Below is a small trained network, with its code and all its weights. Each question gives an input and a target symbol and asks what happens when units are switched off, that is, made to give their printed mean instead of their output.

import numpy as np


def w(rows, s, z=0):
    codes = np.array(rows[::2]) - 128.0
    scale = np.full(codes.shape[1], s)
    scale[-1] = z or s
    return codes * scale


def f(y):
    return np.maximum(y, 0)


def softmax(a):
    e = np.exp(a - a.max(-1, keepdims=True))
    return e / e.sum(-1, keepdims=True)


def log_softmax(a):
    a = a - a.max(-1, keepdims=True)
    return a - np.log(np.exp(a).sum(-1, keepdims=True))


def net(x, mask):
    ids = ['αγδεηθμξπστφψω'.index(c) for c in x.split()]
    T = len(ids)
    res = E[ids] + P[:T]
    q, k, v = (res @ M[0].T for M in (Q, K, V))
    z = softmax(np.where(np.tri(T) > 0, q @ k.T / 4**0.5, -1e9)) @ v
    res = res + np.where(mask[0], z, O[0][:, -1]) @ O[0][:, :-1]
    y = f(res @ A[0][:, :-1].T + A[0][:, -1])
    res = res + np.where(mask[1:9], y, B[0][:, -1]) @ B[0][:, :-1]
    return log_softmax(res[-1] @ U[:, :-1].T + U[:, -1])


Q, K, V, O, A, B = {}, {}, {}, {}, {}, {}
E = w([
[147,81,151,172,3],'α',
[137,117,138,123,114],'γ',
[176,145,117,150,74],'δ',
[36,127,114,224,119],'ε',
[65,93,186,91,49],'η',
[34,44,202,163,137],'θ',
[98,169,152,186,198],'μ',
[100,86,132,116,184],'ξ',
[137,145,140,161,126],'π',
[98,127,167,140,184],'σ',
[175,113,124,124,67],'τ',
[123,134,129,143,163],'φ',
[101,105,128,146,170],'ψ',
[141,95,122,110,121],'ω',
],0.019)
P = w([
[238,66,164,182,144],'0',
[99,169,68,87,124],'1',
[167,184,171,95,115],'2',
[155,60,118,192,136],'3',
[78,163,89,89,108],'4',
[161,201,208,98,100],'5',
[106,53,110,202,136],'6',
[60,153,101,96,91],'7',
[151,207,235,103,86],'8',
[64,58,109,209,134],'9',
[38,148,111,106,81],'10',
[140,202,251,105,64],'11',
],0.012)
Q[0] = w([
[112,70,5,131,120],'H1',
[130,71,3,159,153],'H1',
[175,142,211,122,116],'H1',
[106,182,158,149,109],'H1',
],0.017)
K[0] = w([
[254,112,41,16,208],'H1',
[246,135,68,101,239],'H1',
[96,75,175,198,2],'H1',
[99,211,186,151,77],'H1',
],0.0075)
V[0] = w([
[131,24,154,108,159],'H1',
[99,132,77,224,207],'H1',
[2,80,183,149,132],'H1',
[163,105,86,186,72],'H1',
],0.0094)
O[0] = w([
[110,95,255,60,113,139],'H1',
[21,155,116,177,91,126],'H1',
[162,177,247,123,149,255],'H1',
[162,141,199,229,63,180],'H1',
],0.0072,0.0049)
A[0] = w([
[171,72,164,162,47,137],'N1',
[65,90,103,2,35,130],'N2',
[136,147,81,105,31,2],'N3',
[198,107,138,191,147,174],'N4',
[233,136,138,158,129,173],'N5',
[121,120,143,191,106,222],'N6',
[120,229,91,118,126,183],'N7',
[112,188,115,18,127,230],'N8',
],0.0093,0.0063)
B[0] = w([
[56,206,117,141,192,238],'N1',
[231,57,89,183,213,166],'N2',
[190,254,93,142,198,144],'N3',
[100,57,152,107,112,207],'N4',
[131,49,154,153,183,214],'N5',
[166,118,132,170,75,255],'N6',
[131,135,50,79,46,183],'N7',
[131,133,61,18,157,186],'N8',
],0.0094,0.0095)
U = w([
[158,73,100,118,126,52],'α',
[195,137,100,150,145,45],'γ',
[178,155,106,128,105,94],'δ',
[79,83,113,157,119,211],'ε',
[71,215,103,136,180,63],'η',
[167,75,120,105,69,145],'θ',
[187,112,152,103,159,59],'μ',
[146,184,114,173,204,54],'ξ',
[95,128,108,92,126,130],'π',
[94,126,97,141,228,3],'σ',
[121,41,167,179,123,219],'τ',
[64,166,161,76,148,95],'φ',
[159,139,157,104,7,205],'ψ',
[64,114,102,153,191,129],'ω',
],0.012,0.0048)

Each question gives the input, a string of symbols that net reads in full, and the target symbol t.
The units are the heads (4 rows each of Q, K, V and O) and the neurons (one row each of A and B). Each row of codes is followed by its name. A weight is (code - 128) times the scale printed after its matrix; where a second scale follows, it is the last column's (O, A, B and U).
mask holds one flag per unit, heads first, then neurons. A switched-off unit (its flag False) gives its mean, the last column of its rows in O or B, instead of its output. The means were averaged over made-up inputs and are rounded, as every weight is.
A unit's drop is (log p(t) with every unit on - log p(t) with that unit switched off) / (log p(t) with every unit on - log p(t) with every unit switched off).
The circuit of an input: a set's keep is (log p(t) with only the set's units on - log p(t) with every unit switched off) / (log p(t) with every unit on - log p(t) with every unit switched off). Starting from all 9 units, units are removed one at a time, each time the one whose removal leaves the highest keep (on an exact tie, the one counted first), for as long as the keep stays at least 0.8.
circuit, biggest first: the units of the circuit, biggest drop first
k most important neurons: the k neurons with the biggest drops, biggest first
input π σ φ π π π τ μ φ, target ψ: 3 most important neurons -> (N1 N7 N2)
input π α α η η, target μ: circuit, biggest first -> (N2 H1)
input φ δ φ θ π ξ ξ σ σ π γ τ, target φ: circuit, biggest first -> (H1 N1)
input μ γ π α φ π π η ψ, target μ: circuit, biggest first -> (H1)
input θ μ δ μ ε μ μ φ φ, target ψ: circuit, biggest first -> (H1 N1 N7)
input φ ψ α ε ω γ δ μ τ π γ σ, target ψ: 2 most important neurons -> (N6 N5)
input μ η ψ ξ α, target ξ: circuit, biggest first -> (N1 N3 N2)
input θ φ ω, target φ: circuit, biggest first -> (H1 N6)
input α μ φ ψ φ η α μ τ μ π, target ψ: circuit, biggest first -> (N1 N5)
input μ θ α μ σ ψ, target τ: 2 most important neurons -> (N5 N1)
input μ ξ α μ φ ψ φ δ π α ψ τ, target τ: circuit, biggest first -> (H1 N5)
input μ α δ, target τ: 2 most important neurons -> (N5 N4)
input η π π, target μ: 2 most important neurons -> (N8 N5)
input π ε η μ, target τ: circuit, biggest first -> (N1 N4)
input γ π ε μ π η τ π θ τ θ δ, target φ: circuit, biggest first -> (H1 N1 N8)
input π μ ε ξ η π τ φ ξ, target μ: most important neuron -> (N1)
input μ σ α ξ π φ μ ε γ φ π ψ, target ψ: 2 most important neurons -> (N1 N7)
input θ ξ φ ψ ε μ φ π, target ψ: 4 most important neurons -> (N1 N7 N5 N2)
input ξ τ γ η δ μ θ η ψ π η σ, target μ: 3 most important neurons -> (N1 N5 N8)
input π σ ω ξ φ η ε σ δ φ μ α, target τ: most important neuron -> (N5)
